Below are the code and all the weights of a small trained network. Each question names an input and a class and asks about switching units off, where a switched-off unit gives its printed mean instead of its output.

import numpy as np


def w(rows, s, z=0):
    codes = np.array(rows[::2]) - 128.0
    scale = np.full(codes.shape[1], s)
    scale[-1] = z or s
    return codes * scale


def f(y):
    return y / 2 * (1 + np.tanh(0.7978845608 * (y + 0.044715 * y**3)))


def log_softmax(a):
    a = a - a.max(-1, keepdims=True)
    return a - np.log(np.exp(a).sum(-1, keepdims=True))


def net(x, mask):
    res = np.array(x, float).reshape(1, 7) / 4 @ E
    y = f(res @ A[0][:, :-1].T + A[0][:, -1])
    res = res + np.where(mask, y, B[0][:, -1]) @ B[0][:, :-1]
    return log_softmax(res[-1] @ U[:, :-1].T + U[:, -1])


A, B = {}, {}
E = w([
[183,195,92,104,124,187,70,169,108,117,38],'x0',
[129,128,129,128,129,128,128,129,129,128,129],'x1',
[159,55,113,89,56,160,59,60,142,178,144],'x2',
[49,134,74,216,114,90,57,130,85,149,113],'x3',
[130,169,65,148,138,135,104,153,254,126,172],'x4',
[50,167,65,52,62,157,174,84,118,67,118],'x5',
[124,127,134,126,129,129,125,129,131,128,126],'x6',
],0.0065)
A[0] = w([
[116,125,175,121,139,122,153,132,47,124,103,127],'N1',
[97,133,104,173,110,114,89,131,97,135,136,119],'N2',
[144,129,145,151,138,123,111,137,128,142,136,104],'N3',
[73,55,156,163,125,92,176,91,149,136,199,4],'N4',
[47,137,69,44,83,151,163,100,120,107,117,59],'N5',
[183,91,169,176,152,124,100,141,132,137,121,76],'N6',
[195,121,163,68,114,135,160,123,165,127,135,109],'N7',
[188,96,157,170,142,132,96,133,137,146,135,92],'N8',
[70,131,114,167,113,118,80,130,99,129,127,128],'N9',
[158,117,159,156,143,122,110,144,131,138,132,78],'N10',
[171,137,153,86,135,135,171,127,149,123,134,119],'N11',
[182,172,97,111,121,138,78,142,101,132,75,30],'N12',
[85,112,91,175,113,116,77,118,100,146,117,158],'N13',
[164,113,161,163,147,122,111,143,131,142,130,90],'N14',
[110,164,143,156,164,124,174,159,129,123,110,21],'N15',
[136,88,172,103,109,136,114,111,37,135,111,100],'N16',
[177,165,108,116,130,139,86,134,108,110,87,47],'N17',
[178,120,160,67,127,131,176,133,148,127,137,120],'N18',
[155,61,106,91,81,146,49,77,151,160,147,7],'N19',
[108,194,140,166,165,121,181,151,130,119,128,19],'N20',
[128,153,93,136,131,130,96,149,247,121,151,110],'N21',
[129,139,87,145,127,134,120,131,204,130,148,120],'N22',
[139,108,145,114,123,128,137,129,48,122,123,144],'N23',
[114,105,143,138,125,110,151,116,131,125,170,67],'N24',
],0.012,0.0018)
B[0] = w([
[178,88,115,138,107,105,131,87,173,154,143,176],'N1',
[82,103,136,157,174,157,122,108,115,119,124,176],'N2',
[102,148,118,118,122,120,132,107,122,126,127,136],'N3',
[166,170,124,86,108,252,115,203,152,163,102,223],'N4',
[74,238,143,91,107,46,87,109,109,134,143,255],'N5',
[73,201,124,89,100,89,111,105,121,127,132,168],'N6',
[77,95,127,182,188,159,124,116,98,110,112,187],'N7',
[94,191,135,102,112,78,114,119,110,117,138,167],'N8',
[82,101,132,163,186,149,131,104,105,114,125,187],'N9',
[103,171,117,116,118,107,121,111,118,123,138,145],'N10',
[79,109,114,173,161,153,112,126,101,127,121,171],'N11',
[148,152,134,95,116,232,136,193,150,156,126,182],'N12',
[81,100,133,165,185,156,123,113,104,108,110,199],'N13',
[91,170,125,99,111,97,109,107,122,119,127,153],'N14',
[151,104,123,122,113,95,160,163,104,74,140,165],'N15',
[182,91,115,144,110,103,143,66,182,167,138,188],'N16',
[139,141,134,105,111,202,125,181,146,156,127,168],'N17',
[68,102,128,171,181,158,107,111,107,121,116,184],'N18',
[190,79,134,137,124,55,197,224,97,33,143,217],'N19',
[181,68,141,125,112,77,153,184,103,69,140,182],'N20',
[174,80,122,139,106,117,128,37,167,194,131,225],'N21',
[171,100,131,135,113,111,133,61,159,169,118,191],'N22',
[162,103,116,137,117,118,124,79,174,164,130,166],'N23',
[141,147,119,116,121,167,116,152,128,140,105,156],'N24',
],0.02,0.009)
U = w([
[188,76,96,150,102,101,131,33,203,201,146,109],'0',
[48,93,129,199,231,171,105,112,76,107,98,149],'1',
[69,233,136,64,88,58,80,112,99,122,160,15],'2',
[163,159,128,72,105,254,119,225,156,169,96,83],'3',
[187,74,140,130,114,63,201,206,88,35,169,254],'4',
],0.0084,0.0011)

Each question gives the input, the list of numbers given to net, and the class t.
The units are the neurons (one row each of A and B). Each row of codes is followed by its name. A weight is (code - 128) times the scale printed after its matrix; where a second scale follows, it is the last column's (A, B and U).
mask holds one flag per neuron, in row order. A switched-off neuron (its flag False) gives its mean, the last column of its row in B, instead of its output. The means were averaged over made-up inputs and are rounded, as every weight is.
A unit's drop is (log p(t) with every unit on - log p(t) with that unit switched off) / (log p(t) with every unit on - log p(t) with every unit switched off).
The circuit of an input: a set's keep is (log p(t) with only the set's units on - log p(t) with every unit switched off) / (log p(t) with every unit on - log p(t) with every unit switched off). Starting from the 12 units with the biggest drops (on a tie, the unit counted first), units are removed one at a time, each time the one whose removal leaves the highest keep (on an exact tie, the one counted first), for as long as the keep stays at least 0.8.
units of the circuit, in order: the units of the circuit, biggest drop first
most important unit: the unit with the biggest drop
top k neurons: the k neurons with the biggest drops, biggest first
drop of u: that unit's drop, to one decimal
input [-4,5,-2,2,-6,-5,-2], class 0: most important unit => N5
input [0,-5,-2,-3,0,-2,1], class 1: units of the circuit, in order => N19, N4, N21
input [3,6,0,-5,2,-6,-7], class 2: top 3 neurons => N6, N8, N13
input [-6,-5,1,-6,3,2,4], class 1: top 4 neurons => N7, N18, N11, N12
input [5,-8,7,-7,5,6,-7], class 1: top 2 neurons => N7, N18
input [8,-1,-8,7,-2,1,7], class 3: top 3 neurons => N12, N17, N19
input [-7,-2,-7,7,-7,5,-2], class 0: top 3 neurons => N1, N23, N19
input [7,-6,6,3,-7,1,-7], class 0: top 3 neurons => N16, N4, N23
input [-7,-4,7,-3,2,-7,-2], class 2: top 3 neurons => N8, N6, N14
input [0,-4,-1,-5,6,-8,5], class 2: top 3 neurons => N6, N8, N14
input [0,-2,-5,3,7,-8,-3], class 2: top 3 neurons => N6, N8, N14
input [-8,1,8,8,-7,5,2], class 1: top 3 neurons => N13, N9, N2
input [-4,4,-1,-8,-5,3,-3], class 1: top 2 neurons => N18, N7
input [0,4,-4,-4,1,6,-2], class 2: top neuron => N5
input [-8,-1,5,8,7,6,6], class 1: top 2 neurons => N13, N9
input [6,2,5,-8,-4,-2,-3], class 1: drop of N18 => 0.2
input [-1,-7,7,3,-1,-4,-5], class 4: drop of N19 => 1.2
input [-8,-2,-1,-3,-5,0,4], class 3: drop of N4 => 1.5
